B =
90, 126, 116, 163, 136, 91, 97, 72
141, 146, 127, 139, 114, 135, 138, 129
157, 137, 141, 106, 146, 173, 163, 197
139, 109, 144, 138, 104, 128, 138, 130
123, 86, 143, 163, 66, 98, 122, 70
104, 190, 98, 157, 172, 100, 95, 106
106, 154, 115, 153, 160, 100, 100, 111
125, 113, 138, 125, 142, 142, 138, 150
81, 121, 114, 165, 135, 91, 97, 61
148, 151, 131, 113, 155, 164, 152, 185
122, 118, 136, 136, 140, 123, 124, 136
119, 133, 122, 166, 95, 96, 112, 72
128, 109, 139, 153, 97, 106, 122, 102
125, 86, 146, 157, 77, 101, 124, 85
126, 92, 146, 142, 105, 119, 131, 116
Indices start at 0.
(0, 0) => 90
(1, 4) => 114
(11, 1) => 133
(0, 6) => 97
(5, 3) => 157
(8, 7) => 61
(8, 2) => 114
(4, 3) => 163
(3, 4) => 104
(3, 5) => 128
(6, 5) => 100
(2, 0) => 157
(10, 3) => 136
(10, 6) => 124
(9, 5) => 164
(10, 1) => 118
(14, 6) => 131
(1, 6) => 138
(8, 1) => 121
(0, 2) => 116
(7, 3) => 125
(7, 4) => 142
(5, 0) => 104
(1, 1) => 146
(10, 2) => 136
(2, 4) => 146
(6, 3) => 153
(2, 6) => 163
(3, 3) => 138
(11, 6) => 112
(11, 3) => 166
(9, 4) => 155
(10, 7) => 136
(14, 4) => 105

a = 197, 174, 52, 71, 76, 58, 185, 83, 176, 185
a[0]	197
a[8]	176
a[3]	71
a[1]	174

arr = 137   98   52   86  103  113   82
arr[0] -> 137
arr[1] -> 98
arr[3] -> 86
arr[5] -> 113

grid =
144, 71, 148, 153, 157, 115
185, 149, 108, 153, 89, 132
136, 136, 148, 93, 89, 149
144, 149, 135, 123, 100, 124
grid[0][-6] = 144
grid[-3][4] = 89
grid[0][1] = 71
grid[-4][4] = 157
grid[-2][-2] = 89
grid[1][-6] = 185
grid[:, -6] = [144, 185, 136, 144]
grid[3][2] = 135
grid[0][-4] = 148
grid[:, -4] = [148, 108, 148, 135]

m =
140, 125, 125, 118, 116, 135, 120, 118, 116, 132, 116, 134, 128, 126
141, 121, 135, 104, 142, 112, 120, 112, 107, 108, 135, 114, 115, 136
125, 129, 151, 127, 123, 136, 126, 127, 133, 145, 123, 125, 129, 136
132, 129, 126, 126, 118, 131, 122, 120, 126, 128, 124, 128, 124, 131
133, 127, 128, 128, 129, 132, 127, 119, 125, 124, 125, 125, 128, 128
122, 133, 113, 146, 118, 142, 163, 162, 146, 156, 120, 138, 148, 113
130, 124, 133, 112, 130, 120, 120, 118, 117, 116, 129, 117, 112, 139
136, 122, 128, 115, 117, 128, 120, 114, 121, 134, 111, 137, 125, 131
127, 115, 173, 122, 119, 157, 119, 127, 147, 178, 122, 123, 136, 132
130, 136, 126, 148, 123, 140, 139, 138, 143, 142, 119, 130, 139, 122
124, 125, 126, 129, 130, 129, 130, 128, 128, 126, 121, 128, 129, 124
132, 133, 124, 116, 136, 114, 117, 126, 117, 120, 127, 129, 120, 131
121, 152, 59, 141, 141, 87, 144, 128, 92, 72, 135, 130, 111, 119
m[0][0]: 140
m[4][2]: 128
m[8][7]: 127
m[:, 2]: [125, 135, 151, 126, 128, 113, 133, 128, 173, 126, 126, 124, 59]
m[:, 4]: [116, 142, 123, 118, 129, 118, 130, 117, 119, 123, 130, 136, 141]
m[1][5]: 112
m[6][3]: 112
m[12][10]: 135
m[8][4]: 119
m[8][1]: 115
m[3]: [132, 129, 126, 126, 118, 131, 122, 120, 126, 128, 124, 128, 124, 131]
m[10][5]: 129
m[12][9]: 72
m[12][1]: 152
m[11][2]: 124
m[10][2]: 126
m[:, 0]: [140, 141, 125, 132, 133, 122, 130, 136, 127, 130, 124, 132, 121]
m[2][7]: 127
m[0]: [140, 125, 125, 118, 116, 135, 120, 118, 116, 132, 116, 134, 128, 126]
m[4][7]: 119
m[2]: [125, 129, 151, 127, 123, 136, 126, 127, 133, 145, 123, 125, 129, 136]
m[5][9]: 156
m[1][12]: 115
m[8][13]: 132
m[10]: [124, 125, 126, 129, 130, 129, 130, 128, 128, 126, 121, 128, 129, 124]
m[4]: [133, 127, 128, 128, 129, 132, 127, 119, 125, 124, 125, 125, 128, 128]
m[8][6]: 119
m[9][8]: 143
m[12][7]: 128
